Below are the code and all the weights of a small trained network. Each question names an input and a class and asks about switching units off, where a switched-off unit gives its printed mean instead of its output.

import numpy as np


def w(rows, s, z=0):
    codes = np.array(rows[::2]) - 128.0
    scale = np.full(codes.shape[1], s)
    scale[-1] = z or s
    return codes * scale


def f(y):
    return np.maximum(y, 0)


def log_softmax(a):
    a = a - a.max(-1, keepdims=True)
    return a - np.log(np.exp(a).sum(-1, keepdims=True))


def net(x, mask):
    res = np.array(x, float).reshape(1, 5) / 4 @ E
    y = f(res @ A[0][:, :-1].T + A[0][:, -1])
    res = res + np.where(mask, y, B[0][:, -1]) @ B[0][:, :-1]
    return log_softmax(res[-1] @ U[:, :-1].T + U[:, -1])


A, B = {}, {}
E = w([
[108,48,138,48,89,174,109,72,175],'x0',
[128,128,128,129,127,128,128,128,128],'x1',
[192,187,104,146,7,85,114,66,138],'x2',
[128,129,126,125,129,126,127,127,128],'x3',
[96,132,32,213,136,106,74,127,214],'x4',
],0.013)
A[0] = w([
[124,136,131,134,131,131,122,127,111,247],'N0',
[166,182,119,135,3,109,120,99,128,132],'N1',
[112,95,114,85,108,110,127,122,175,128],'N2',
[102,121,54,191,151,123,100,128,243,133],'N3',
[161,151,127,90,116,118,121,108,113,151],'N4',
[111,44,128,49,86,155,105,90,198,149],'N5',
],0.025,0.011)
B[0] = w([
[167,165,165,135,230,106,148,175,92,161],'N0',
[242,147,103,132,35,55,141,54,153,236],'N1',
[50,254,73,101,102,163,134,110,73,168],'N2',
[58,98,39,163,168,114,80,123,225,254],'N3',
[131,170,159,142,66,141,121,197,101,160],'N4',
[112,13,166,75,55,226,122,79,134,222],'N5',
],0.02,0.039)
U = w([
[124,148,188,93,254,118,187,213,32,253],'0',
[218,205,175,151,100,31,166,149,102,120],'1',
[85,123,85,191,227,68,97,216,170,137],'2',
[176,158,54,201,128,10,95,101,218,72],'3',
[92,56,210,37,150,179,149,153,54,167],'4',
[188,113,174,63,24,128,160,81,89,60],'5',
[33,65,88,115,134,177,64,114,169,70],'6',
[119,98,44,116,37,113,76,29,210,66],'7',
],0.0066,0.0052)

Each question gives the input, the list of numbers given to net, and the class t.
The units are the neurons (one row each of A and B). Each row of codes is followed by its name. A weight is (code - 128) times the scale printed after its matrix; where a second scale follows, it is the last column's (A, B and U).
mask holds one flag per neuron, in row order. A switched-off neuron (its flag False) gives its mean, the last column of its row in B, instead of its output. The means were averaged over made-up inputs and are rounded, as every weight is.
A unit's drop is (log p(t) with every unit on - log p(t) with that unit switched off) / (log p(t) with every unit on - log p(t) with every unit switched off).
The circuit of an input: a set's keep is (log p(t) with only the set's units on - log p(t) with every unit switched off) / (log p(t) with every unit on - log p(t) with every unit switched off). Starting from all 6 units, units are removed one at a time, each time the one whose removal leaves the highest keep (on an exact tie, the one counted first), for as long as the keep stays at least 0.8.
circuit, biggest first: the units of the circuit, biggest drop first
top k neurons: the k neurons with the biggest drops, biggest first
drop of u: that unit's drop, to one decimal
input [0,2,-4,5,0], class 0: circuit, biggest first	[N3; N1; N5]
input [-6,3,-5,6,4], class 2: top neuron	[N1]
input [-4,-5,-1,-8,-3], class 0: top 3 neurons	[N1; N3; N5]
input [-7,5,-1,7,-4], class 0: top 3 neurons	[N1; N3; N5]
input [0,-3,-8,7,5], class 2: circuit, biggest first	[N5; N1]
input [-3,4,-3,1,-7], class 0: circuit, biggest first	[N1; N3; N5]
input [2,2,-7,3,0], class 4: top 2 neurons	[N3; N1]
input [-1,0,-8,-5,-7], class 0: drop of N1	0.3
input [4,-6,-1,3,-1], class 4: drop of N3	0.5
input [-2,-1,1,3,3], class 3: drop of N5	0.9
input [-5,-7,-3,3,-4], class 0: drop of N3	0.4
input [8,-1,-6,5,-8], class 4: top 2 neurons	[N1; N3]
input [1,-3,-7,-5,-5], class 4: top 2 neurons	[N3; N1]
input [2,0,-7,7,-4], class 4: top neuron	[N3]
